Here is a tiny trained network, its code and every weight. The questions are about switching its units off for an input and a target symbol, where a switched-off unit gives its printed mean instead of its output.

import numpy as np


def w(rows, s, z=0):
    codes = np.array(rows[::2]) - 128.0
    scale = np.full(codes.shape[1], s)
    scale[-1] = z or s
    return codes * scale


def softmax(a):
    e = np.exp(a - a.max(-1, keepdims=True))
    return e / e.sum(-1, keepdims=True)


def log_softmax(a):
    a = a - a.max(-1, keepdims=True)
    return a - np.log(np.exp(a).sum(-1, keepdims=True))


def net(x, mask):
    ids = ['Ψαβδεζπτω'.index(c) for c in x.split()]
    T = len(ids)
    res = E[ids] + P[:T]
    u = 0
    for l in range(3):
        r = res
        for j in range(2):
            rows = slice(3 * j, 3 * j + 3)
            q, k, v = (r @ M[l][rows].T for M in (Q, K, V))
            z = softmax(np.where(np.tri(T) > 0, q @ k.T / 3**0.5, -1e9)) @ v
            o = O[l][rows]
            res = res + np.where(mask[u + j], z, o[:, -1]) @ o[:, :-1]
        u += 2
    return log_softmax(res[-1] @ U[:, :-1].T + U[:, -1])


Q, K, V, O = {}, {}, {}, {}
E = w([
[150,102,136,136,195,130,118,211,155,124],'Ψ',
[178,184,103,117,182,190,106,85,107,202],'α',
[126,195,112,98,95,112,153,156,124,226],'β',
[159,87,99,51,86,253,167,169,141,52],'δ',
[137,148,196,129,119,166,123,127,173,103],'ε',
[80,71,130,83,183,129,116,88,131,100],'ζ',
[242,75,146,140,61,68,119,103,61,89],'π',
[54,107,170,154,73,19,165,202,151,128],'τ',
[139,130,98,139,119,133,152,73,223,91],'ω',
],0.019)
P = w([
[135,118,124,102,117,82,140,120,142,164],'0',
[136,174,98,134,142,101,113,144,86,95],'1',
[127,148,112,77,87,75,57,145,141,167],'2',
[135,114,108,156,96,126,222,86,68,180],'3',
[109,182,74,169,145,123,97,151,32,62],'4',
[183,111,128,4,180,59,157,154,107,130],'5',
[116,146,67,199,106,163,194,103,5,114],'6',
[56,117,102,130,17,99,125,143,144,189],'7',
],0.015)
Q[0] = w([
[4,108,194,255,133,154,147,111,128,170],'L0H0',
[197,198,39,150,195,141,109,137,71,165],'L0H0',
[123,46,171,183,159,104,92,48,95,127],'L0H0',
[160,115,100,109,62,91,185,131,126,185],'L0H1',
[90,81,132,178,141,66,128,179,125,97],'L0H1',
[122,175,27,158,150,156,122,173,178,136],'L0H1',
],0.0077)
K[0] = w([
[119,231,126,154,174,73,121,199,153,79],'L0H0',
[140,166,127,139,119,181,2,69,128,161],'L0H0',
[152,164,135,211,132,72,132,68,117,94],'L0H0',
[211,199,177,117,130,77,198,130,119,132],'L0H1',
[70,46,152,87,32,124,131,129,166,144],'L0H1',
[95,140,150,79,146,161,135,53,111,87],'L0H1',
],0.0092)
V[0] = w([
[150,195,57,149,170,77,207,112,166,55],'L0H0',
[158,112,139,148,175,135,131,138,154,99],'L0H0',
[120,171,111,133,109,114,152,150,125,117],'L0H0',
[122,147,121,101,69,116,3,136,145,126],'L0H1',
[156,123,102,156,166,119,111,162,151,131],'L0H1',
[115,128,108,175,100,156,62,119,121,141],'L0H1',
],0.0051)
O[0] = w([
[50,106,136,112,60,89,100,189,189,196,118],'L0H0',
[152,128,69,96,107,133,163,207,251,41,82],'L0H0',
[139,155,96,112,145,135,124,137,121,178,173],'L0H0',
[111,84,144,172,236,151,195,108,98,121,179],'L0H1',
[144,108,115,107,107,156,148,163,136,97,76],'L0H1',
[122,121,83,105,140,144,192,111,248,51,9],'L0H1',
],0.0034,0.0014)
Q[1] = w([
[135,167,145,39,112,11,37,144,171,169],'L1H0',
[168,5,146,91,141,224,151,124,220,111],'L1H0',
[43,114,146,144,136,170,11,187,232,48],'L1H0',
[82,75,132,248,169,162,161,102,149,109],'L1H1',
[179,75,59,134,35,193,192,132,25,166],'L1H1',
[187,244,77,135,216,149,89,102,29,48],'L1H1',
],0.013)
K[1] = w([
[143,116,186,154,142,120,187,110,169,168],'L1H0',
[134,57,84,114,160,159,177,136,90,106],'L1H0',
[172,63,130,4,151,108,114,137,147,146],'L1H0',
[95,216,143,113,122,96,69,151,163,110],'L1H1',
[136,137,74,128,145,132,129,139,64,66],'L1H1',
[111,101,93,161,76,157,44,122,124,147],'L1H1',
],0.022)
V[1] = w([
[162,195,156,156,108,91,152,128,161,129],'L1H0',
[204,70,109,193,155,106,86,165,123,155],'L1H0',
[174,107,153,120,50,118,119,136,96,89],'L1H0',
[78,129,116,104,108,79,173,194,107,150],'L1H1',
[135,162,145,93,123,159,121,129,102,177],'L1H1',
[143,129,2,126,127,97,132,111,149,139],'L1H1',
],0.0093)
O[1] = w([
[69,128,85,66,67,180,141,155,90,132,142],'L1H0',
[121,245,207,36,55,117,177,112,90,32,13],'L1H0',
[61,124,254,159,133,192,93,115,127,166,252],'L1H0',
[131,224,72,101,178,136,147,104,138,127,142],'L1H1',
[175,99,60,144,103,110,81,125,102,141,204],'L1H1',
[98,208,158,148,93,32,142,147,81,153,113],'L1H1',
],0.0086,0.0036)
Q[2] = w([
[62,171,107,144,109,95,8,163,186,97],'L2H0',
[126,104,142,95,108,122,147,117,178,158],'L2H0',
[93,151,106,229,95,153,195,105,52,143],'L2H0',
[244,99,143,151,111,114,72,47,54,166],'L2H1',
[175,167,67,151,154,141,98,116,148,200],'L2H1',
[151,83,111,106,107,186,70,148,84,180],'L2H1',
],0.014)
K[2] = w([
[177,98,162,3,129,82,94,134,187,184],'L2H0',
[161,122,150,102,187,138,214,136,98,123],'L2H0',
[106,171,112,144,137,125,23,187,101,66],'L2H0',
[210,128,122,142,154,192,98,53,57,114],'L2H1',
[141,146,125,109,180,150,91,29,178,104],'L2H1',
[232,161,166,145,92,212,113,136,164,123],'L2H1',
],0.014)
V[2] = w([
[78,127,114,108,163,86,27,120,153,65],'L2H0',
[101,88,139,34,146,66,74,2,73,182],'L2H0',
[94,124,110,161,66,116,148,16,190,138],'L2H0',
[225,181,135,170,100,147,140,197,156,200],'L2H1',
[87,70,105,133,95,62,171,212,81,147],'L2H1',
[99,186,162,141,98,156,196,240,107,197],'L2H1',
],0.0063)
O[2] = w([
[185,132,161,75,139,106,219,175,221,145,45],'L2H0',
[169,97,174,140,153,166,254,109,49,165,163],'L2H0',
[63,118,92,227,80,145,241,188,183,193,1],'L2H0',
[69,113,147,132,104,134,59,69,107,85,193],'L2H1',
[54,142,121,119,194,113,174,107,177,89,59],'L2H1',
[94,127,86,132,137,113,94,137,184,98,128],'L2H1',
],0.0078,0.0021)
U = w([
[179,93,148,151,170,100,169,150,123,170,141],'Ψ',
[87,115,175,125,131,167,143,150,74,161,6],'α',
[139,170,74,137,123,160,121,152,49,228,119],'β',
[140,18,89,110,93,253,140,194,138,102,252],'δ',
[162,117,137,77,123,105,125,161,123,116,86],'ε',
[64,91,130,184,103,89,162,195,121,145,158],'ζ',
[154,37,150,166,35,49,143,159,52,87,95],'π',
[128,113,174,228,185,84,74,115,120,188,111],'τ',
[115,146,112,124,183,182,137,132,137,175,40],'ω',
],0.006,0.0039)

Each question gives the input, a string of symbols that net reads in full, and the target symbol t.
The units are the heads (3 rows each of Q, K, V and O). Each row of codes is followed by its name. A weight is (code - 128) times the scale printed after its matrix; where a second scale follows, it is the last column's (O and U).
mask holds one flag per head, layer by layer. A switched-off head (its flag False) gives its mean, the last column of its rows in O, instead of its output. The means were averaged over made-up inputs and are rounded, as every weight is.
A unit's drop is (log p(t) with every unit on - log p(t) with that unit switched off) / (log p(t) with every unit on - log p(t) with every unit switched off).
The circuit of an input: a set's keep is (log p(t) with only the set's units on - log p(t) with every unit switched off) / (log p(t) with every unit on - log p(t) with every unit switched off). Starting from all 6 units, units are removed one at a time, each time the one whose removal leaves the highest keep (on an exact tie, the one counted first), for as long as the keep stays at least 0.8.
units of the circuit, in order: the units of the circuit, biggest drop first
unit that matters most: the unit with the biggest drop
heads that matter: for each layer, one digit per head in row order, 1 if its drop is at least 0.15 and else 0, layers parted by /
drop of u: that unit's drop, to one decimal
input ε ε β ε Ψ, target β: units of the circuit, in order -> L1H1, L1H0
input ζ δ δ ε α ε Ψ, target π: heads that matter -> 00 / 11 / 00
input τ ε ζ, target ω: heads that matter -> 00 / 11 / 01
input π α ε β τ τ ε ω, target ω: heads that matter -> 00 / 11 / 01
input ζ β ε ζ, target β: heads that matter -> 00 / 11 / 00
input ω ε ζ ε ζ ε ε, target Ψ: heads that matter -> 00 / 10 / 11
input ε ε δ ε τ ε ε Ψ, target δ: heads that matter -> 00 / 01 / 00
input ω δ δ ε ε ε ε ζ, target δ: units of the circuit, in order -> L1H1
input ε ε τ ε ζ ε, target δ: units of the circuit, in order -> L1H1, L1H0
input ε Ψ ε ζ, target ε: units of the circuit, in order -> L2H0, L1H0
input δ β ω, target τ: heads that matter -> 00 / 10 / 00
input ε ζ τ ε, target Ψ: heads that matter -> 00 / 11 / 11
input α ω δ ε, target ζ: units of the circuit, in order -> L1H1, L2H0, L2H1
input ζ ε α ε τ π δ ε, target α: unit that matters most -> L1H0
input ε ζ ε ω ε τ δ ζ, target ω: heads that matter -> 00 / 01 / 01
input β β δ δ β δ ω, target β: heads that matter -> 00 / 01 / 00
input δ Ψ ε α ζ ε ω, target Ψ: heads that matter -> 00 / 10 / 11
input ω α ζ, target ζ: heads that matter -> 00 / 01 / 10
input α π δ β δ β ω, target τ: drop of L2H0 -> 0.1
input π α α ζ, target π: drop of L1H1 -> 0.6
input ζ ε ω δ ζ ω ζ, target Ψ: drop of L0H0 -> 0.0
input ε α δ ζ ε α δ ω, target π: unit that matters most -> L1H1
